Below are the code and all the weights of a small trained network. Each question names an input and a target symbol and asks about switching units off, where a switched-off unit gives its printed mean instead of its output.

import numpy as np


def w(rows, s, z=0):
    codes = np.array(rows[::2]) - 128.0
    scale = np.full(codes.shape[1], s)
    scale[-1] = z or s
    return codes * scale


def norm(h):
    return h / np.sqrt((h * h).mean(-1, keepdims=True) + 1e-5)


def softmax(a):
    e = np.exp(a - a.max(-1, keepdims=True))
    return e / e.sum(-1, keepdims=True)


def log_softmax(a):
    a = a - a.max(-1, keepdims=True)
    return a - np.log(np.exp(a).sum(-1, keepdims=True))


def net(x, mask):
    ids = ['αβγζηθλμξπστφω'.index(c) for c in x.split()]
    T = len(ids)
    res = E[ids] + P[:T]
    u = 0
    for l in range(2):
        r = norm(res)
        for j in range(3):
            rows = slice(3 * j, 3 * j + 3)
            q, k, v = (r @ M[l][rows].T for M in (Q, K, V))
            z = softmax(np.where(np.tri(T) > 0, q @ k.T / 3**0.5, -1e9)) @ v
            o = O[l][rows]
            res = res + np.where(mask[u + j], z, o[:, -1]) @ o[:, :-1]
        u += 3
    return log_softmax(norm(res)[-1] @ U[:, :-1].T + U[:, -1])


Q, K, V, O = {}, {}, {}, {}
E = w([
[125,88,158,148,122],'α',
[128,137,161,129,131],'β',
[115,113,84,128,53],'γ',
[89,114,106,148,189],'ζ',
[199,100,123,147,73],'η',
[201,87,52,107,252],'θ',
[144,123,134,137,129],'λ',
[129,113,129,119,129],'μ',
[139,193,74,147,130],'ξ',
[117,115,106,191,110],'π',
[155,156,133,112,129],'σ',
[119,132,116,116,166],'τ',
[123,159,145,122,119],'φ',
[112,129,151,133,120],'ω',
],0.026)
P = w([
[86,76,30,117,255],'0',
[108,102,78,110,179],'1',
[119,95,83,95,168],'2',
[122,91,94,89,160],'3',
[129,88,107,81,149],'4',
[131,91,123,82,133],'5',
[137,93,130,80,118],'6',
],0.0037)
Q[0] = w([
[33,149,201,112,168],'L0H1',
[78,16,199,93,113],'L0H1',
[104,252,185,129,77],'L0H1',
[30,186,15,146,157],'L0H2',
[193,155,61,187,135],'L0H2',
[96,84,51,97,166],'L0H2',
[195,116,142,83,254],'L0H3',
[187,50,138,101,146],'L0H3',
[144,112,68,75,218],'L0H3',
],0.0097)
K[0] = w([
[34,121,217,81,172],'L0H1',
[124,20,186,31,84],'L0H1',
[86,254,207,151,76],'L0H1',
[134,174,39,211,193],'L0H2',
[132,86,71,79,183],'L0H2',
[179,82,154,236,120],'L0H2',
[212,95,149,63,143],'L0H3',
[195,133,168,107,178],'L0H3',
[158,79,192,69,122],'L0H3',
],0.0091)
V[0] = w([
[194,3,94,101,21],'L0H1',
[121,106,233,154,129],'L0H1',
[149,186,69,36,129],'L0H1',
[192,63,107,188,189],'L0H2',
[64,121,176,80,33],'L0H2',
[93,74,42,59,116],'L0H2',
[188,114,161,68,103],'L0H3',
[230,195,157,197,172],'L0H3',
[135,118,96,132,107],'L0H3',
],0.0046)
O[0] = w([
[21,215,234,172,176,253],'L0H1',
[80,108,73,90,106,130],'L0H1',
[178,177,179,219,31,115],'L0H1',
[162,177,177,219,124,236],'L0H2',
[57,60,50,158,157,81],'L0H2',
[21,191,206,128,13,168],'L0H2',
[144,212,254,168,130,161],'L0H3',
[242,133,124,167,200,98],'L0H3',
[123,148,98,132,137,127],'L0H3',
],0.0034,0.0031)
Q[1] = w([
[159,197,121,193,216],'L1H1',
[85,74,118,80,190],'L1H1',
[116,74,246,189,130],'L1H1',
[208,182,125,143,167],'L1H2',
[40,200,184,161,218],'L1H2',
[104,121,207,38,181],'L1H2',
[137,157,98,166,113],'L1H3',
[165,70,99,156,153],'L1H3',
[126,135,101,70,147],'L1H3',
],0.012)
K[1] = w([
[170,190,75,173,230],'L1H1',
[99,93,169,96,170],'L1H1',
[135,106,242,219,136],'L1H1',
[181,154,136,119,133],'L1H2',
[58,241,188,168,212],'L1H2',
[81,118,178,56,159],'L1H2',
[111,135,60,113,178],'L1H3',
[105,35,146,126,206],'L1H3',
[107,158,142,4,134],'L1H3',
],0.011)
V[1] = w([
[137,151,209,160,50],'L1H1',
[66,139,161,103,210],'L1H1',
[109,113,123,177,73],'L1H1',
[89,199,62,199,155],'L1H2',
[161,204,119,69,188],'L1H2',
[117,38,2,114,122],'L1H2',
[101,150,84,223,194],'L1H3',
[132,156,112,151,28],'L1H3',
[116,66,161,142,117],'L1H3',
],0.0061)
O[1] = w([
[128,156,119,105,254,155],'L1H1',
[174,203,150,109,94,255],'L1H1',
[166,90,130,177,158,102],'L1H1',
[114,148,112,2,207,77],'L1H2',
[41,120,210,75,101,133],'L1H2',
[135,176,157,136,196,16],'L1H2',
[81,189,166,165,144,148],'L1H3',
[172,152,65,165,111,34],'L1H3',
[113,80,175,154,117,179],'L1H3',
],0.0048,0.003)
U = w([
[88,33,151,208,181,35],'α',
[203,26,168,32,126,19],'β',
[86,136,54,181,39,160],'γ',
[37,162,110,139,236,94],'ζ',
[227,102,113,188,80,140],'η',
[184,112,98,92,209,199],'θ',
[180,189,205,172,211,134],'λ',
[63,161,177,166,20,150],'μ',
[137,231,79,150,128,253],'ξ',
[87,162,65,249,161,89],'π',
[249,194,157,73,75,38],'σ',
[88,182,134,17,169,138],'τ',
[171,102,69,57,72,195],'φ',
[57,41,76,86,134,147],'ω',
],0.015,0.0056)

Each question gives the input, a string of symbols that net reads in full, and the target symbol t.
The units are the heads (3 rows each of Q, K, V and O). Each row of codes is followed by its name. A weight is (code - 128) times the scale printed after its matrix; where a second scale follows, it is the last column's (O and U).
mask holds one flag per head, layer by layer. A switched-off head (its flag False) gives its mean, the last column of its rows in O, instead of its output. The means were averaged over made-up inputs and are rounded, as every weight is.
A unit's drop is (log p(t) with every unit on - log p(t) with that unit switched off) / (log p(t) with every unit on - log p(t) with every unit switched off).
The circuit of an input: a set's keep is (log p(t) with only the set's units on - log p(t) with every unit switched off) / (log p(t) with every unit on - log p(t) with every unit switched off). Starting from all 6 units, units are removed one at a time, each time the one whose removal leaves the highest keep (on an exact tie, the one counted first), for as long as the keep stays at least 0.8.
circuit, biggest first: the units of the circuit, biggest drop first
which heads matter: for each layer, one digit per head in row order, 1 if its drop is at least 0.15 and else 0, layers parted by /
drop of u: that unit's drop, to one decimal
input μ μ μ α μ, target α: circuit, biggest first => L1H1, L1H2, L0H2
input ξ μ μ ξ μ β, target β: circuit, biggest first => L0H1, L0H2
input μ α μ μ λ μ, target λ: which heads matter => 011 / 100
input μ τ λ μ, target τ: circuit, biggest first => L1H2, L0H2, L1H1
input μ τ μ, target τ: which heads matter => 011 / 110
input α μ σ μ, target σ: circuit, biggest first => L1H1, L0H1, L1H3
input α μ φ, target φ: circuit, biggest first => L0H1, L0H2
input μ λ μ ω γ λ φ, target φ: which heads matter => 110 / 001
input ζ μ σ μ, target σ: which heads matter => 000 / 111
input μ η μ, target η: circuit, biggest first => L1H2, L1H3, L0H3
input μ ω θ τ, target τ: which heads matter => 000 / 010
input ζ σ μ, target μ: which heads matter => 001 / 010
input μ β σ τ, target τ: which heads matter => 001 / 110
input μ ζ μ μ λ μ, target λ: which heads matter => 010 / 100
input τ μ η μ, target η: circuit, biggest first => L1H2, L1H3, L0H2, L0H1
input ζ μ β μ α μ, target α: circuit, biggest first => L1H2, L0H2
input μ μ μ ω μ, target ω: drop of L0H2 => 2.3
input ω β π η λ λ β, target β: drop of L1H1 => 0.1
input ζ τ μ θ α τ, target μ: drop of L1H1 => 0.5
input β μ λ μ μ λ, target μ: drop of L0H1 => 0.4
